Each point has 3 places.
Place 1 runs from 0 to 4 with no wrapping.
Place 2 runs from 0 to 4 as a chain.
Place 3 runs from 9 to 11 cyclically.
Steps: h is +1 on place 3; e is +1 on place 1; d is +2 on place 1, +1 on place 2; v is -1 on place 2; m is +1 on place 2; o is -1 on place 1.

The symbols that take the first to the second take the third to the fourth, perhaps in another order. What is the fourth?
Each answer is a row, close to the row of the point it stands for.
[-0.124,-0.086,0.176,0.225,-0.098,-0.147,-0.055]
: [0.106,0.076,0.155,0.216,0.089,-0.176,0.069]
:: [0.097,-0.032,-0.229,-0.101,0.009,0.184,-0.051]
: [-0.249,-0.095,-0.223,-0.073,-0.040,0.043,0.058]

[0.114,0.097,0.023,-0.031,0.008,-0.229,0.185]
: [0.104,0.155,0.088,-0.135,-0.051,-0.156,0.264]
:: [0.060,0.034,-0.197,0.137,-0.081,0.211,-0.020]
: [0.130,0.087,-0.097,0.170,-0.168,0.252,0.018]

[-0.186,0.086,0.114,0.080,-0.170,0.106,0.127]
: [-0.235,-0.085,-0.085,0.187,-0.069,0.122,0.080]
:: [-0.170,0.029,0.064,-0.019,-0.234,0.043,0.139]
: [-0.186,-0.124,-0.264,0.106,-0.060,-0.024,0.084]

[-0.156,0.027,-0.019,0.196,-0.182,0.065,0.143]
: [-0.184,0.074,0.135,0.087,-0.209,0.086,0.136]
:: [0.014,0.185,-0.061,0.166,0.024,0.040,0.220]
: [-0.014,0.250,0.062,0.072,0.004,0.114,0.250]

[0.114,-0.075,-0.020,-0.250,-0.037,0.090,-0.166]
: [0.144,-0.064,0.107,-0.173,0.084,0.050,-0.257]
:: [0.144,-0.034,-0.035,0.056,0.204,-0.298,0.005]
: [0.074,-0.010,0.026,0.209,0.232,-0.112,-0.023]

[0.243,-0.005,0.197,-0.029,-0.142,-0.031,-0.066]
: [0.176,-0.014,0.110,0.230,-0.102,0.020,-0.158]
:: [0.244,-0.023,0.185,-0.027,-0.163,-0.084,-0.065]
: [0.199,-0.046,0.109,0.225,-0.142,-0.039,-0.151]

[-0.185,-0.110,0.061,-0.249,0.016,-0.026,-0.034]
: [-0.152,-0.134,0.130,-0.167,0.047,-0.054,-0.142]
:: [-0.126,0.166,-0.003,-0.068,0.208,0.196,0.111]
: [-0.054,0.172,-0.051,-0.237,0.182,0.137,0.127]

[-0.169,-0.012,-0.089,0.061,-0.239,-0.004,0.176]
: [-0.189,0.012,-0.017,0.172,-0.141,0.111,0.144]
:: [0.273,-0.052,0.057,0.077,-0.168,-0.130,-0.097]
: [0.252,0.001,-0.078,-0.007,-0.235,-0.051,-0.020]

[-0.156,-0.096,0.030,0.251,0.052,-0.121,-0.129]
: [-0.084,-0.088,0.129,0.260,-0.083,-0.117,-0.018]
:: [0.059,-0.016,-0.280,-0.129,0.024,0.234,-0.086]
: [0.126,-0.023,-0.280,0.023,-0.078,0.136,0.027]

[0.070,0.037,-0.170,0.157,-0.043,0.207,0.006]
: [0.142,-0.098,-0.307,0.011,-0.115,0.140,0.005]
:: [-0.199,-0.115,-0.219,0.041,-0.116,-0.004,0.146]
: [-0.138,-0.199,-0.164,-0.025,-0.109,-0.222,-0.005]

[0.182,-0.075,0.006,0.196,0.012,0.034,-0.208]
: [0.222,-0.034,0.092,0.203,-0.068,-0.028,-0.115]
:: [-0.155,-0.216,-0.118,-0.029,-0.085,-0.178,0.054]
: [-0.114,-0.113,-0.034,0.035,-0.234,-0.217,0.060]

[-0.141,-0.073,0.224,-0.016,-0.201,-0.128,0.004]
: [-0.090,-0.122,0.094,0.119,-0.184,-0.276,-0.044]
:: [0.112,0.136,0.248,-0.023,-0.007,-0.206,0.099]
: [0.127,0.066,0.106,0.121,0.055,-0.258,0.093]

[-0.136,-0.145,0.026,0.263,0.028,-0.134,-0.115]
: [-0.165,-0.165,0.078,0.097,0.098,-0.035,-0.186]
:: [-0.173,-0.222,-0.161,-0.030,-0.103,-0.211,0.019]
: [-0.211,-0.165,-0.116,-0.189,0.032,-0.088,-0.106]

[0.207,-0.146,-0.068,0.087,0.005,-0.088,-0.192]
: [0.178,0.026,0.213,0.097,-0.131,0.017,-0.120]
:: [0.155,-0.166,-0.212,-0.216,0.015,0.058,-0.174]
: [0.250,-0.058,0.090,0.051,-0.172,-0.129,-0.110]

[-0.229,-0.016,-0.035,0.170,-0.219,0.091,0.173]
: [-0.195,0.074,0.119,0.086,-0.158,0.100,0.146]
:: [-0.085,0.074,-0.135,0.054,0.228,0.163,0.106]
: [-0.021,0.109,-0.191,0.128,0.154,0.059,0.155]

[0.223,-0.009,0.009,0.178,0.057,0.026,-0.248]
: [0.239,-0.003,0.091,0.221,-0.067,0.003,-0.159]
:: [-0.199,-0.173,0.072,0.111,0.131,-0.071,-0.186]
: [-0.138,-0.147,0.069,0.278,0.052,-0.132,-0.137]

[-0.027,0.247,0.093,0.022,0.009,0.087,0.256]
: [0.025,0.176,-0.121,0.056,-0.020,-0.047,0.326]
:: [-0.104,-0.089,-0.036,0.004,-0.232,-0.206,0.123]
: [-0.078,-0.210,0.015,0.086,-0.030,-0.236,-0.105]

[-0.190,-0.107,0.245,0.004,0.056,0.039,-0.154]
: [0.031,0.066,0.159,-0.169,0.241,-0.095,-0.028]
:: [-0.291,-0.115,-0.225,-0.102,0.004,0.105,0.051]
: [-0.063,0.134,-0.160,0.024,0.213,0.174,0.119]

[-0.178,0.043,0.061,-0.047,-0.251,-0.008,0.172]
: [-0.013,0.268,0.067,0.047,0.022,0.109,0.234]
:: [-0.075,-0.041,0.186,0.221,-0.120,-0.180,-0.033]
: [0.130,0.051,0.083,0.069,0.041,-0.273,0.093]

[0.030,0.169,-0.122,0.017,-0.011,-0.077,0.270]
: [0.148,-0.063,-0.329,0.000,-0.150,0.132,0.048]
:: [0.076,-0.016,-0.133,-0.217,0.220,-0.115,0.030]
: [0.108,-0.067,0.000,-0.272,-0.007,0.142,-0.150]

[0.211,0.084,0.060,-0.129,-0.268,-0.018,-0.004]
: [0.114,0.068,0.022,-0.077,-0.253,0.124,0.071]
:: [-0.149,-0.178,0.135,-0.155,0.076,-0.106,-0.203]
: [-0.230,-0.124,0.026,-0.275,-0.038,-0.030,-0.059]

